Below are the code and all the weights of a small trained network. Each question names an input and a class and asks about switching units off, where a switched-off unit gives its printed mean instead of its output.

import numpy as np


def w(rows, s, z=0):
    codes = np.array(rows[::2]) - 128.0
    scale = np.full(codes.shape[1], s)
    scale[-1] = z or s
    return codes * scale


def norm(h):
    return h / np.sqrt((h * h).mean(-1, keepdims=True) + 1e-5)


def f(y):
    return y / 2 * (1 + np.tanh(0.7978845608 * (y + 0.044715 * y**3)))


def log_softmax(a):
    a = a - a.max(-1, keepdims=True)
    return a - np.log(np.exp(a).sum(-1, keepdims=True))


def net(x, mask):
    res = np.array(x, float).reshape(1, 7) / 4 @ E
    u = 0
    for l in range(4):
        y = f(norm(res) @ A[l][:, :-1].T + A[l][:, -1])
        res = res + np.where(mask[u : u + 4], y, B[l][:, -1]) @ B[l][:, :-1]
        u += 4
    return log_softmax(norm(res)[-1] @ U[:, :-1].T + U[:, -1])


A, B = {}, {}
E = w([
[116,109,128,104,144,155,150],'x0',
[202,57,96,171,52,150,215],'x1',
[169,254,128,32,148,90,214],'x2',
[144,91,142,98,167,118,129],'x3',
[123,117,142,132,112,82,116],'x4',
[165,146,89,167,249,113,158],'x5',
[140,149,137,144,121,143,133],'x6',
],0.0078)
A[0] = w([
[17,177,136,154,237,131,57,44],'0.n0',
[58,74,98,233,154,189,37,3],'0.n1',
[50,179,217,70,142,185,19,81],'0.n2',
[95,41,114,182,143,182,3,11],'0.n3',
],0.0068,0.0011)
B[0] = w([
[152,63,135,237,139,66,201,242],'0.n0',
[134,151,214,106,138,167,94,250],'0.n1',
[238,34,92,140,2,123,150,246],'0.n2',
[182,104,203,64,150,136,120,254],'0.n3',
],0.0097,0.0047)
A[1] = w([
[61,57,68,200,3,182,114,79],'1.n0',
[122,84,172,47,64,134,71,5],'1.n1',
[161,189,100,7,69,208,1,150],'1.n2',
[211,168,152,101,81,159,49,107],'1.n3',
],0.0052,0.0012)
B[1] = w([
[126,117,74,146,138,95,196,255],'1.n0',
[138,192,85,190,137,217,65,253],'1.n1',
[61,254,83,98,144,35,96,208],'1.n2',
[107,142,192,107,199,227,118,230],'1.n3',
],0.0078,0.002)
A[2] = w([
[126,189,84,100,149,85,172,187],'2.n0',
[183,83,62,255,140,102,134,171],'2.n1',
[19,27,195,186,166,143,103,197],'2.n2',
[123,107,98,76,40,131,47,2],'2.n3',
],0.0083,0.0022)
B[2] = w([
[95,108,130,17,167,137,2,213],'2.n0',
[126,232,34,206,198,143,152,253],'2.n1',
[197,81,144,109,201,85,121,218],'2.n2',
[28,189,39,161,130,211,105,168],'2.n3',
],0.0081,0.0056)
A[3] = w([
[118,153,99,89,170,120,120,102],'3.n0',
[182,95,90,153,132,136,144,158],'3.n1',
[91,123,150,135,7,192,83,67],'3.n2',
[119,101,181,180,114,150,88,11],'3.n3',
],0.011,0.0011)
B[3] = w([
[110,128,147,121,149,185,88,201],'3.n0',
[75,118,84,184,78,38,146,233],'3.n1',
[1,124,45,121,120,199,138,253],'3.n2',
[127,154,146,66,69,145,133,197],'3.n3',
],0.01,0.0046)
U = w([
[157,160,165,2,91,186,60,158],'0',
[45,149,54,176,150,193,127,248],'1',
[157,114,40,176,41,125,228,34],'2',
],0.007,0.0013)

Each question gives the input, the list of numbers given to net, and the class t.
The units are the neurons (one row each of A and B). Each row of codes is followed by its name. A weight is (code - 128) times the scale printed after its matrix; where a second scale follows, it is the last column's (A, B and U).
mask holds one flag per neuron, layer by layer. A switched-off neuron (its flag False) gives its mean, the last column of its row in B, instead of its output. The means were averaged over made-up inputs and are rounded, as every weight is.
A unit's drop is (log p(t) with every unit on - log p(t) with that unit switched off) / (log p(t) with every unit on - log p(t) with every unit switched off).
The circuit of an input: a set's keep is (log p(t) with only the set's units on - log p(t) with every unit switched off) / (log p(t) with every unit on - log p(t) with every unit switched off). Starting from the 12 units with the biggest drops (on a tie, the unit counted first), units are removed one at a time, each time the one whose removal leaves the highest keep (on an exact tie, the one counted first), for as long as the keep stays at least 0.8.
units of the circuit, in order: the units of the circuit, biggest drop first
k most important neurons: the k neurons with the biggest drops, biggest first
top k neurons in layer l: the k neurons of layer l with the biggest drops, biggest first
drop when u is switched off: that unit's drop, to one decimal
input [-2,1,-2,3,8,-8,7], class 1: most important neuron : [3.n2]
input [0,-2,6,4,2,-7,2], class 1: top 3 neurons in layer 0 : [0.n2 0.n3 0.n1]
input [-6,-3,-6,-6,8,5,-8], class 0: units of the circuit, in order : [0.n1 0.n3]
input [-6,-7,3,0,2,-6,0], class 2: units of the circuit, in order : [0.n2 2.n0]
input [-5,-5,3,-1,4,3,7], class 2: units of the circuit, in order : [0.n0 0.n2]
input [7,-2,-4,5,4,-2,7], class 0: top 2 neurons in layer 0 : [0.n3 0.n1]
input [-5,-7,0,6,8,-8,2], class 1: 2 most important neurons : [3.n2 2.n3]
input [5,-7,-6,7,-1,0,0], class 2: units of the circuit, in order : [0.n0 0.n2]
input [-5,1,5,2,0,4,4], class 0: units of the circuit, in order : [0.n0 2.n1]
input [-8,6,-3,7,6,-8,2], class 1: units of the circuit, in order : [3.n2 0.n2]
input [-8,-7,3,-3,7,-2,3], class 2: 2 most important neurons : [0.n0 0.n2]
input [1,-7,-4,-8,1,5,7], class 2: units of the circuit, in order : [0.n0 0.n2]
input [-4,3,4,0,-2,-4,3], class 0: top 2 neurons in layer 2 : [2.n0 2.n3]
input [-7,-2,-2,-3,3,2,0], class 0: units of the circuit, in order : [0.n1]
input [2,-2,-7,-1,-1,7,1], class 0: top 3 neurons in layer 0 : [0.n1 0.n3 0.n2]
input [-3,3,3,-6,6,3,-5], class 0: 3 most important neurons : [0.n2 0.n0 2.n0]
input [6,4,5,-3,-4,-3,-3], class 0: top 2 neurons in layer 0 : [0.n2 0.n0]
input [-7,5,0,-4,4,-5,-5], class 1: 2 most important neurons : [0.n0 2.n2]
input [-3,-3,-2,-3,-5,1,2], class 2: top 2 neurons in layer 0 : [0.n0 0.n2]
input [-1,-6,-2,0,-5,-4,-3], class 2: units of the circuit, in order : [0.n2]
input [0,4,4,-8,5,-5,-4], class 1: 3 most important neurons : [0.n0 3.n2 0.n2]
input [-6,-6,6,4,-8,-8,-4], class 1: top 2 neurons in layer 0 : [0.n2 0.n3]
input [-6,5,-3,-3,-3,-7,-4], class 1: top 2 neurons in layer 0 : [0.n0 0.n2]
input [4,-6,-1,-5,8,-1,1], class 2: top 2 neurons in layer 0 : [0.n0 0.n2]
input [-1,-5,-1,3,-7,-2,-6], class 2: drop when 0.n0 is switched off : 0.2
